Below are the code and all the weights of a small trained network. Each question names an input and a class and asks about switching units off, where a switched-off unit gives its printed mean instead of its output.

import numpy as np


def w(rows, s, z=0):
    codes = np.array(rows[::2]) - 128.0
    scale = np.full(codes.shape[1], s)
    scale[-1] = z or s
    return codes * scale


def f(y):
    return y / 2 * (1 + np.tanh(0.7978845608 * (y + 0.044715 * y**3)))


def log_softmax(a):
    a = a - a.max(-1, keepdims=True)
    return a - np.log(np.exp(a).sum(-1, keepdims=True))


def net(x, mask):
    res = np.array(x, float).reshape(1, 3) / 4 @ E
    y = f(res @ A[0][:, :-1].T + A[0][:, -1])
    res = res + np.where(mask, y, B[0][:, -1]) @ B[0][:, :-1]
    return log_softmax(res[-1] @ U[:, :-1].T + U[:, -1])


A, B = {}, {}
E = w([
[104,211,99,8],'x0',
[66,47,50,109],'x1',
[238,73,135,57],'x2',
],0.011)
A[0] = w([
[153,69,146,50,119],'neuron 1',
[160,165,217,134,128],'neuron 2',
[186,117,91,117,146],'neuron 3',
[31,133,138,141,110],'neuron 4',
[136,78,162,184,98],'neuron 5',
[116,64,115,160,126],'neuron 6',
[86,48,87,130,122],'neuron 7',
[137,188,60,88,113],'neuron 8',
[167,243,184,120,130],'neuron 9',
[67,77,50,60,139],'neuron 10',
[105,80,66,124,108],'neuron 11',
[110,137,129,80,145],'neuron 12',
[122,168,100,78,105],'neuron 13',
[194,67,173,72,150],'neuron 14',
[165,73,132,64,107],'neuron 15',
[152,173,204,147,102],'neuron 16',
[200,112,92,114,106],'neuron 17',
[81,171,122,179,108],'neuron 18',
[106,152,109,7,99],'neuron 19',
[148,97,106,194,108],'neuron 20',
[111,182,131,73,116],'neuron 21',
[104,179,137,70,118],'neuron 22',
[107,174,110,58,137],'neuron 23',
[100,182,67,173,140],'neuron 24',
[87,187,109,90,114],'neuron 25',
[138,101,198,178,123],'neuron 26',
[55,148,155,142,118],'neuron 27',
[177,169,156,177,125],'neuron 28',
[94,177,97,174,110],'neuron 29',
[177,33,155,213,114],'neuron 30',
[163,170,183,137,114],'neuron 31',
[88,75,190,195,140],'neuron 32',
[149,141,125,136,254],'neuron 33',
[85,181,83,171,111],'neuron 34',
[96,57,54,104,102],'neuron 35',
[185,100,116,89,101],'neuron 36',
],0.014,0.02)
B[0] = w([
[120,131,185,177,173],'neuron 1',
[51,55,119,89,175],'neuron 2',
[92,185,177,171,166],'neuron 3',
[127,116,176,142,160],'neuron 4',
[203,79,123,75,159],'neuron 5',
[150,103,80,96,163],'neuron 6',
[77,74,104,53,173],'neuron 7',
[202,103,97,101,166],'neuron 8',
[70,76,99,84,201],'neuron 9',
[69,84,98,107,197],'neuron 10',
[94,53,129,68,155],'neuron 11',
[142,139,106,142,163],'neuron 12',
[190,76,127,103,157],'neuron 13',
[110,142,170,185,202],'neuron 14',
[128,126,184,158,165],'neuron 15',
[94,13,131,2,159],'neuron 16',
[140,140,227,125,153],'neuron 17',
[146,132,196,124,153],'neuron 18',
[191,103,109,125,190],'neuron 19',
[205,101,122,100,156],'neuron 20',
[178,84,106,134,168],'neuron 21',
[178,94,105,137,169],'neuron 22',
[187,110,77,156,187],'neuron 23',
[129,154,175,178,162],'neuron 24',
[168,122,130,133,165],'neuron 25',
[168,88,85,110,164],'neuron 26',
[149,134,225,163,153],'neuron 27',
[107,42,90,60,162],'neuron 28',
[139,97,193,156,149],'neuron 29',
[197,115,98,152,200],'neuron 30',
[69,67,133,67,160],'neuron 31',
[172,144,102,163,183],'neuron 32',
[86,214,74,236,254],'neuron 33',
[143,117,209,142,154],'neuron 34',
[69,35,142,54,169],'neuron 35',
[141,116,223,132,156],'neuron 36',
],0.011,0.02)
U = w([
[225,117,69,124,114],'0',
[47,87,102,74,84],'1',
[140,144,251,150,87],'2',
[82,190,36,181,251],'3',
[139,163,114,98,98],'4',
],0.02,0.011)

Each question gives the input, the list of numbers given to net, and the class t.
The units are the neurons (one row each of A and B). Each row of codes is followed by its name. A weight is (code - 128) times the scale printed after its matrix; where a second scale follows, it is the last column's (A, B and U).
mask holds one flag per neuron, in row order. A switched-off neuron (its flag False) gives its mean, the last column of its row in B, instead of its output. The means were averaged over made-up inputs and are rounded, as every weight is.
A unit's drop is (log p(t) with every unit on - log p(t) with that unit switched off) / (log p(t) with every unit on - log p(t) with every unit switched off).
The circuit of an input: a set's keep is (log p(t) with only the set's units on - log p(t) with every unit switched off) / (log p(t) with every unit on - log p(t) with every unit switched off). Starting from the 12 units with the biggest drops (on a tie, the unit counted first), units are removed one at a time, each time the one whose removal leaves the highest keep (on an exact tie, the one counted first), for as long as the keep stays at least 0.8.
circuit, biggest first: the units of the circuit, biggest drop first
top k neurons: the k neurons with the biggest drops, biggest first
drop when u is switched off: that unit's drop, to one decimal
input [-7,4,-7], class 0: circuit, biggest first : (neuron 32)
input [-8,-8,-7], class 0: top 2 neurons : (neuron 32; neuron 30)
input [6,-7,-4], class 1: top 3 neurons : (neuron 9; neuron 2; neuron 16)
input [-3,-7,-7], class 1: top 4 neurons : (neuron 16; neuron 28; neuron 9; neuron 2)
input [7,-8,1], class 1: top 2 neurons : (neuron 9; neuron 2)
input [-4,4,-3], class 0: top 3 neurons : (neuron 32; neuron 9; neuron 2)
input [6,-3,-7], class 2: top 3 neurons : (neuron 27; neuron 34; neuron 24)
input [-7,7,-6], class 0: top 2 neurons : (neuron 32; neuron 30)
input [-4,-5,-5], class 1: top 2 neurons : (neuron 28; neuron 16)
input [-8,-7,-4], class 0: top 2 neurons : (neuron 30; neuron 32)
input [6,6,-4], class 0: top 2 neurons : (neuron 23; neuron 19)
input [5,-7,1], class 1: drop when neuron 9 is switched off : 0.4
input [-3,-4,5], class 2: drop when neuron 10 is switched off : 0.0
input [8,-5,-8], class 0: circuit, biggest first : (neuron 21)
input [-3,-5,5], class 1: drop when neuron 2 is switched off : 0.3
